[-120  -36  449  146 -125   15 -235   73  387   -9  -17  135  123  181
  172  267 -120  -35  116 -144 -296 -164   40 -250 -200  -35  -45 -419
 -146  294 -143  207  -66   73   29  -67 -260 -477  167]  k_198
[-240 -466  192 -318  -85  -48  224 -421 -434 -214  -24 -395  -73 -758
   77 -127  230 -545 -588  460 -544   68 -257  -11 -107  -67  312  105
  -86 -157  258 -361 -323  -30 -167 -233  -21 -532   81]  k_115
[  -9   19   52  178   89   64 -174    7   12  -24  -65  -84   35  202
  -35   -7 -192    2  -46  -44  -48    1  -43  188  -60   47 -104  -99
 -203  -28 -150  -11  169  -52   45   33   -6  209  -20]  k_260
[ -95  446  -28  171 -369 -198  -78   23  -43 -276  237  126 -145   82
  185    4    3  194   61 -432 -413  398   26   37  169   27 -190 -445
  225  156   34  -82  279 -171  197 -121 -182  214  516]  k_700
[ -17  -80  370 -131   87  219 -191  -40  -53  316  -94 -147 -144 -326
 -129   57  -67 -369  -50  351  192 -224 -146   28 -398 -122   47   69
 -190  -26 -427   87 -482   79  198 -207 -111 -493 -396]  k_115
[  80  124  245  -32  112  -77 -142  341  321 -144  210  226   82    3
   -8  -88 -260   33   73  -33 -275 -130   -9  -36   62  -76  282 -326
  -59 -557 -250 -404  131  -46  -98 -168   26 -241 -265]  k_603
[  38    9  -26 -212   23  244  -74 -267 -378   26   46 -164  172 -387
 -132 -119  121 -273 -227 -158   68  579 -134  134  115  -36   10  231
 -387 -193 -164 -324 -295   42  365   76 -109  599   16]  k_698
[-173 -222  -42 -452 -114  796  418 -138    1  -90 -482  -82  286 -620
  -99  -87  838 -626 -256  316  -87  211 -354  -61  -68  204 -408  787
  -15  321  552 -161  -42  -83   16   71  612 -374  287]  k_698
[  41   86   10 -143 -199 -306  -89 -280 -193 -156 -156 -171 -255  -29
 -142  -91  391 -293  -39  211 -140  305   94  135   74 -299  -39 -125
  139  -57   96    1    6  -85  -16 -139 -347   -6  159]  k_700
[  26   75   79  122  -60 -190  -15 -377  -40 -189   -8    3 -112   -8
  -24   73 -142  123 -114   49 -275  105  -44  -21  -47  129  -71 -123
   67  -15   32  -75  -87   98   15 -150  -18  -40  170]  k_46
[ 114  -88  -26 -422 -241   44  241  356  137  -72   -5  108  -66   67
  -44  -11   83 -193   58  156 -156   18   29 -250  -47   44  -93  107
  121 -156   -2  -43 -116   66 -253 -268  150 -195  -66]  k_46
[ 162 -252   87   11  527  416   29  286  292  168 -526 -169  338  138
  -16    7   77 -163 -154 -109  459 -163  -57  284  -74  270 -300  374
 -262  530 -228   31   53  -91  107  233  408  354  206]  k_390
[-100   84   -7 -205  107  402  181  335  314  -61   77 -102   -2  -36
    3   -7   37  -97 -298  423  306  158  -99   92  199  169  422  230
 -198 -130  492 -443  -74  -50 -169   59  141  119 -234]  k_686
[  32 -106  -65   21  -92  -68  -96 -138   47  -95  234 -141   87  155
 -121   37 -171  352   79   48 -228   99  -24  131  181  151  181  -57
  149   11  156 -185  235   32  129  -79  141 -263   35]  k_260
[  36  260  440  120  -42  340   56  643  202  221 -110   17 -181  131
   48   44 -183  -76 -158 -104  267 -354 -141  -55 -268  304 -220 -161
 -191  472 -487  -34  -31 -278 -103   55  -96   73  114]  k_115
[-215   20  -76 -180 -481  103  180  423 -373 -154   90  347 -252   32
  344 -232   99 -193 -131   43   12  243  -62  185  -95 -224 -261  -25
   54 -224 -112 -137  -97 -217 -608  -79  134  326  307]  k_390
[-284  470  230   25 -511   15 -149  218  -63  -37 -306  129 -192  100
  -19  -32  404 -191 -136  -25 -239  215   99 -212   28    0 -830 -168
 -468 -190  285   15   65    1 -109 -321   29  417  520]  k_115
[ 140  -92  239  -96  463 -454  137 -126   79 -213 -220 -270  -89  174
    1  156   92  186 -410  503  170   44  296   27   20    6  775 -154
   46 -130  128 -332 -249  124   32  -32 -221 -163   88]  k_698
[ 188  286  -39  -14    2 -150  187  379   77 -232 -145    5 -259  323
  220   -1 -107   86 -232  -12 -326  -55  286 -215 -107  367  174 -397
   -2 -189  -54 -274  156  -95  119 -304 -205  352  139]  k_675
[-137 -119  167 -224 -241  162  283  -76 -265  -47  -65  335  -80 -801
 -189   39  458 -579 -374  427   77  220  -58 -310 -182 -112 -449  121
  -33 -179  152    7 -360  -64 -108 -450  -22 -462   63]  k_698
[ -72 -125  148  110 -134 -403 -449  291  122 -145 -105  142  144  421
   62  176 -284   76 -173   89 -292   31  288   93  -49   94 -196 -188
 -504 -165 -109 -330  168   61 -266  -72   22  168  198]  k_260
[ -63  132   86   32  -57    3  -43  345   65   86  -19  -82   33  115
   15  -31   65   31   37 -108  -63   35   37  -39  -18    5   78   41
 -130   57  -16   38   41  -13  261   55  134   19  -43]  k_700
[-306 -181   93   13  -92  659   91 -497  -96 -336   13 -312  249   64
   83 -124  515  -78 -409  441 -121  198 -148  130   23  185  323  -86
  -29  143  453 -164  -12   -4   12  215  101 -327  369]  k_686
[  78  364 -117 -127 -461  330   37  154 -311   32  153  341 -408 -263
   49  -64   97   -4  -98   80  143  -64  -19 -214 -208  190 -689  265
  -57  -90  202  -36 -343 -105   38 -173  -57 -111   13]  k_675
[ 140 -291  200   85    6    2  -64 -264  -59  -39  149   22   35  230
 -220  -18 -342 -157  -53  248 -219  -43 -149  168 -159 -211  -51  -41
 -294  -92 -108 -233 -232  103 -178  -16   63 -450 -293]  k_700
[ -15   69  255   26 -304 -134  198  243 -297 -396 -220  -10 -269   62
 -215 -178  293  104 -457  468  279 -165 -148  189  -70  239 -527  216
 -225  203  -15 -277 -222  -91 -618 -163  247  189  391]  k_260
[ 145 -376  212  183  291  -51   73    0 -243 -163  111  -17  120  192
   49   28 -515  115 -438  -98   67  178  -97  438   21  -41  226 -121
 -272  209 -350 -546 -112 -213 -101  223  -13  314  191]  k_4
[  16 -102 -242   25  267 -472  151  -10 -135 -288  179   41  -15 -233
  195  166   15   56 -296  -27  277  381   19  182  262  173   66   -3
  395  202  113 -169   50 -236  145  -90  -10  167  326]  k_390
[ 361   41 -287 -115  226   45  325 -135   82 -118  -85  -78 -111   83
 -221  121 -215  283 -178  399  319 -185 -166   81  121  310  342  350
  321  256 -168 -430   36 -118  113 -108  212 -145 -310]  k_260
[ 396 -250  192   30   32 -606 -234   97   -3  -20  161  -44   11  158
 -195  155   33  322   26   20  198 -209  310  136  292  -31  242 -194
  140  603 -135 -422  118   28  159   41 -143 -193  101]  k_198
[ -85  306  -53 -107  243  488  163   77  217 -138 -364 -151 -179  175
   49   29  -73  -69  -36  252  104  -63 -232  -10 -179  -27  179  182
   40 -313 -194  195 -210   48 -387 -158  -16  389 -227]  k_698
[  24 -154 -156   57  125  103  238 -712 -486 -314   57 -157  -68  -83
   97  118 -292  -41 -744  143  149  430 -228  104  279  238 -186  -56
 -220  294  165 -252 -324 -133  154 -232 -198  110  721]  k_698
[ 105   69   76   52 -265 -409 -208 -314  -87   29  413  -86   -9  273
 -357  250 -193  183   18  123  -61  136  -43  208  148  163 -125  -31
 -214  382   65 -704   -7   36  391   73  117 -222 -197]  k_115
[-229  341  282  267 -134  -74 -271  441  286   -9 -218  284   95   32
  141  135   68  116  170 -350 -212   27  151 -148 -180  245 -218 -185
 -130 -207 -120   19  349  -85 -185    9 -203  493  195]  k_198
[ 129   75  183  -22  -42 -347 -111  -19  188   25   -2  134 -250  341
  -93  116 -251  180  345 -106   97 -199   22  -91   90 -123 -303  -35
   13 -106   12  204  175  169   71  -75   22  131 -231]  k_301
[-198  227  370   -1  -41  409  225   12 -184 -275  146  -40 -205 -312
   93  134 -259  -18 -511  -52 -396  518 -259  -76 -283  291   42 -203
 -378 -154  155 -278 -377  -84  197 -192 -402  449  309]  k_686
[-286 -160 -263   29  -33 -166 -546 -132  -91   10  505 -206   20  262
  331  -61 -627   80   39  -80 -406   99  331  152   94  -83  161 -458
 -253 -577  323  218   62  256  267 -248  -83 -298 -105]  k_4
[ 320 -438   56   25  308 -260 -212 -308  189   80  134  -71  364   -1
 -294  383  -29   76   11  -12  219  370  244    2  260 -158  415   21
  117  227  -15 -179   40    8  444  153 -301 -169 -271]  k_675
[-254 -400  173   70 -514 -326 -427 -546  168  -76  379 -174  170  195
   27  313  179    3   -2  556 -565   20   94    7   63 -148  264 -581
  -30  212  274 -203  372  288  356 -115   53 -899  -40]  k_603
[ 204   46   25  176 -284 -115 -141  -34  -67   97   83   67 -252  135
  -14 -103 -137  188  -27  224 -234 -155   41   60 -112   58   41 -216
  -83 -101 -102 -214 -188  -93    6 -226 -107 -276  -62]  k_700
[  75 -173   11 -135  -70   70 -286  -63  -98  143   77  -99   86   24
  -87  108  -59 -107  -20   79  -90   73   41  -81   60   82    9   98
 -174 -126  -28 -175   10   55  215  -97  -55    1 -225]  k_260
[-152  152   44 -123 -651 -591  -79 -135 -145 -379  371 -112 -442  477
   31   69  301  341  -59  483  -73   78   38   88  358   89 -184 -344
  197  294  506 -258  140  160  153 -234  375 -172  386]  k_603
[  19   77   58   -4  221   96 -201  281  268   67 -187 -243  167  471
  -11  -72  -34  129  208  -64  -49  -54  184  207  -52 -160  307  -59
  -49 -152 -172   66  357   51  167  146   61  -86 -149]  k_301
[  53  348  -36   75   48  -39   20  -75  223  -44  164   41 -334  286
  -13  122 -331  467  295  -10   27  -63  -33  -33  -43  104   90 -181
  250 -242  114  244   49   41  105 -137 -205   91 -202]  k_301
[  65    0  215   90 -229 -326 -116 -359 -180  -36  199  123   56  -62
 -271  103  -14 -101   89 -137 -267  -46  -55 -223 -103  114 -295  -22
  -68   26 -135 -193  -47   62   -3   -2 -225 -165 -226]  k_390
[ 136   84  227  -19  -71  -43  169  254 -121   39 -213 -126 -171 -326
 -218  -48  224  139 -179  -86 -536 -115   23 -251  -98  327    3  -17
  -62   28  180 -175  -24 -247  155 -171 -178   44  340]  k_46
[ -53 -220  394 -339  211  490    7 -235   75  119 -524 -246   17  100
 -204  -65   -1 -203 -102   94  152  256  -14   31   -2  -36   72  236
 -405 -407   89  128 -181  172  -65   -2    1  645   36]  k_698
[-612  244  278  -49 -462  268  -14   50 -236 -292  288 -266 -180 -212
  225 -217  185  -55 -313  358 -420  279 -268  112 -113 -148  125 -452
 -169 -690    3  -69  -33   18  -41 -457  -56 -239  262]  k_686
[-174  375   74  263  -45  335   55  -66  -33  127  170  125 -230 -208
   58 -191 -232  158   84  -44  -90  222 -226   94 -406  -33    6 -157
 -348 -778   62  212 -509  -21  -19  -85 -297  329 -277]  k_198
[ 136 -175  244  140 -110  -69  -79   74   14  -16 -133  -37   27  250
 -115   60   59  145   73   96 -151 -152   45   79 -272   76   79  -68
  -56  254 -157  -80    5    1 -139  118 -148  -80   42]  k_603
[-130 -153 -169 -275 -228 -271 -214 -391  162   20  155 -291  -18 -274
  -98  -35 -222   39  312  -92 -519  246   98 -130  262   16  314   55
  185 -403  511  297  125  235  198 -309 -146 -359 -173]  k_46
[  38  -48   57   93   27  -39  -84 -115   48   90   72   -4   37   47
    1   56 -199  -73   -2 -118  -11   51  -60   83  -38  -21  -85  -79
 -160    6 -149  -61   17   -7   91   24  -90  176 -165]  k_390
[ -23  -12   26  -58 -273 -318  441  243 -317  150 -121  163 -107 -848
  -74  -13  501 -170 -267 -323   38  643  -56  -24   42   54 -484  159
  169  355   82  -53 -230 -458   61 -200  -74  455  686]  k_390
[-445   -4 -136  -28  245  560  193 -216 -203 -192 -222 -404   43  -35
  251  -90 -369 -153 -289   53 -164  333 -344  109 -149  189  139  258
 -282 -554  131  234 -112   95  -23 -256  102  328  124]  k_675
[  -8   13   62  145   66   34 -249  -19  188   65   67  -97   68  231
   99   21 -268   10   83 -162 -110  -37   79  -10  -19  -75   97 -187
 -140  -55  -51  202  112   85  187  113 -108 -141 -153]  k_698
[-316  256 -109  -70   86  432  285  564  -21  -57 -472 -322   69  268
  389   29   90 -113 -551   93  168  185   59   17  -41  223  -58   25
 -328  104  -80  -79  279   97 -165 -213  248  765  610]  k_603
[-103 -175  116  -63 -271 -492  526 -421 -541 -326  -21 -170 -143   78
 -218  130   98  266 -466  215 -484  -65  -98 -201   78    3 -239   83
  -98  327  354 -416  -48  125 -315  -62  224 -126  593]  k_198
[ 333 -538  449  111  162 -268  -47  222  -32  -32   13 -164  331  191
 -110  104   36  -32 -132 -247  -62 -135  226   43   77  -13   50 -150
  -55  644 -217 -395  159   34  -73  138  -58 -188  238]  k_675
[  77   50  -87 -346 -284   54 -379  358  210  193  304  188  -69 -387
  -20 -150  495 -147  375  104 -443  108  291   40   98 -138  107 -261
  274 -168  407 -180    1    1  244 -136  201 -467    2]  k_698
[  94   38  159   76  153   56  -32 -126  190 -118 -190 -205    7  416
  -77   18 -165  150  140    8   47  -70 -118  125  -29  103   74    3
   60  121 -111   92  195  132   15   45   23    1   28]  k_603
[ -41 -179  -41   56   93  -61  -92 -253  159  157  130 -166  -46  -83
    3   42 -286   62   20  294 -196  -59   37   66 -135  -75  450 -201
  -80 -179  115  144 -272  157   92 -173 -142 -411 -216]  k_700
[-221  -89  -79 -320 -396  128  -20  184 -502  -19   29 -104  141 -369
   57 -231  673 -494 -177   40 -569  -47    5 -273  -40    9 -293   39
 -345 -344   87 -272   -8   54    1 -141  139  207  110]  k_4
[ -32 -227  147  -23 -182  352 -131 -143 -217    8 -268  -83  134 -280
  -34 -138  200 -449   20  -74 -383 -168 -238  -49  -88   99 -296  310
 -177   92   -2 -179   97   36 -350   -3   64   75   63]  k_675
[ 123   25  187   78   57 -179 -117  116  394   81  -32   -6   -2  190
  -49  137 -173  286  172  -23  -81 -151  103  -50   -6  112  238  -89
   84   90   -4  -29  153   32   34   41  -54 -145 -146]  k_301
[  14    0  -62  193   30 -409  -54 -358 -169 -264  136  -19 -184  618
  431  -65 -286    7 -239  206 -110   98   76  208   82 -244  191 -633
   88 -274 -263 -169  390  158  -61   26   23  124  166]  k_301
[ -31 -317  -63   83  268  189 -156  236   94   71   -1   38   87  287
  189 -126 -340  -46  -24   62  200 -204  123  219   43 -317  111 -119
   -6 -232 -160  253  176   11 -240   43  239 -118 -157]  k_4
[-182  459    9  240 -123  356   83  331  272 -119 -261 -244  208  576
  433   13  123  226  -68 -530  -45  223   51  -49  237   53 -169  -85
 -134  357  132   81  626  176  239  120  264  603  467]  k_46
[-350    0  137   57  -36  452 -223  431 -146 -126   82  189  -22 -304
  539 -164   56 -350 -257   25  -48  -56  126  -40 -341 -294   29 -417
  -53 -415 -238  433  156  -18 -325  -23 -360  -64  165]  k_301
[-152  -77 -158 -216  687  718 -100 -370  -43  315 -128 -201  135 -254
   87  -27 -428 -267 -213  105  283  232 -110  116 -126    4  294  295
 -199 -539  -91  231 -458   62  299  -43  140   73 -236]  k_301
[-477 -296  303 -217 -236  528 -201  -11 -260  -85 -174 -209  139   15
  -22 -102  478 -639 -379  749 -102 -239  -82   52 -315 -172  -73   14
 -430 -334 -152 -134   25  160 -361  -50  277 -199 -247]  k_4
[ -28  112  -78  -42   21  -79 -106  283  204  283   45   98  -19 -233
 -194  -34  -56 -185  303   31   97 -474   55 -206  -14 -119  -50  233
  -72 -111  100  163  -36   66   -6  -93   55 -495 -547]  k_686
[ 143  240 -141  342   26    6   23  -97  289 -183 -156  -73    9  348
   34 -239  308  141   45   22    5  -45   67  243   75  221  -43 -325
  229  288   76   70  156 -172  106   57  216  -97  258]  k_698
[ -43 -255  -66  -31   88 -237  -36   -6 -216    6   12 -125   -5  -15
  -29 -112  -31  -35  -24  -22  270 -161  102   45  108 -197 -120  129
   96   45  -64  382  -12   66  -85   39  145 -215   55]  k_698
[-116  -67   87   -3  -44  -43   21  261   40   17    9 -107   25  -19
  170   38  135  -47 -165  -88  -34  111  193   -8   -4 -149  -68 -213
  -88 -124  -11   18   51  -70   82 -149  -16  172  100]  k_675
[ -83  207  -56   29  296  439 -229  184  171  316 -122   89  123 -402
   75 -144 -136 -176  152 -361  -84 -159   92 -100 -197  -39   48   62
 -230 -465  -91  262  -42  -66  228   99 -199  153 -258]  k_686
[  53  -41  -26  292 -185  -36 -386    9   16 -140  524  -28  206   67
   63  -83   13  105   79   27 -302  331  -31  352  126   29  234 -480
   88  111  -87 -293  236  -12  434  -76   45 -446   77]  k_700
[  57  -33  -31  -40 -175  251 -141  -81  187  -26  115   -6   50   66
  -15   78   41  178 -136  294 -132  530 -150  398   74  306    2   49
 -261  -66  296 -655  -38  -90  282   66  303  289  167]  k_675
[  61 -343 -112  201 -182 -396 -294 -236   66 -414   99 -323  344  609
  154 -138  -97  162 -143 -150 -381  235  232  337  559  -65  176 -508
   59  468   75 -189  679   62  126   10  130 -311  595]  k_4
[-169  245   20  -69  100  215  369   71  -66 -113 -308  106 -242  -61
  -13  -39  383  -86    0  376  252 -271  -21  -26 -347  -83  -79  114
   72 -169  216  173 -215   58 -418  -34  -42   36   11]  k_115
[-425  402  128   11 -246  530  -96   96  -92   28  225 -271 -436 -223
  357  -60 -388  349 -255  218 -334  214 -284  114 -346  205  337 -168
  -31 -591  -96   94 -351   47   77 -353   38  211    0]  k_46
[  46   50  -91  -67  -36   91  -57  -75 -150 -128  145   68  -98   -2
  -21 -207   -9 -139   32  101    5  -54 -105  154   72  -29 -131  -34
   45 -213   67 -116  -30  -85 -211 -125  -69 -227    7]  k_390
[ 148  -46  -76   48  116 -468  106  -63  349 -296  154  104  291   92
 -110  322  -98  171 -154 -190 -381  413  130  115  372   62 -138 -112
  181  375  293 -647  436 -108  119   -8  269 -164  365]  k_700
[ 148  -45  314  -30  155 -356 -368  134  405   17  169  239   64   43
 -127  149 -337   11  248 -152  218  186  124  124  198 -365  218 -275
   -7 -195 -325  -41   19  -44  212  -29 -237 -168 -301]  k_115
[ 237 -130  259  -72  -25 -216  416 -130  -50 -258 -439  -88 -114  224
  -83  128  411 -103 -230  270  564  -73  -52  -59   84   92 -128  143
  134  646 -168 -147    0  144 -346   23  -62  460  324]  k_675
[ -76  262  121  229 -142  177 -273 -266  -12   93  169   81  -67   58
 -102  134 -259  134   23   16 -435  128  -55   55 -271 -194 -129 -364
 -334 -322 -222 -122 -126   80  379 -168  -78   20 -255]  k_115
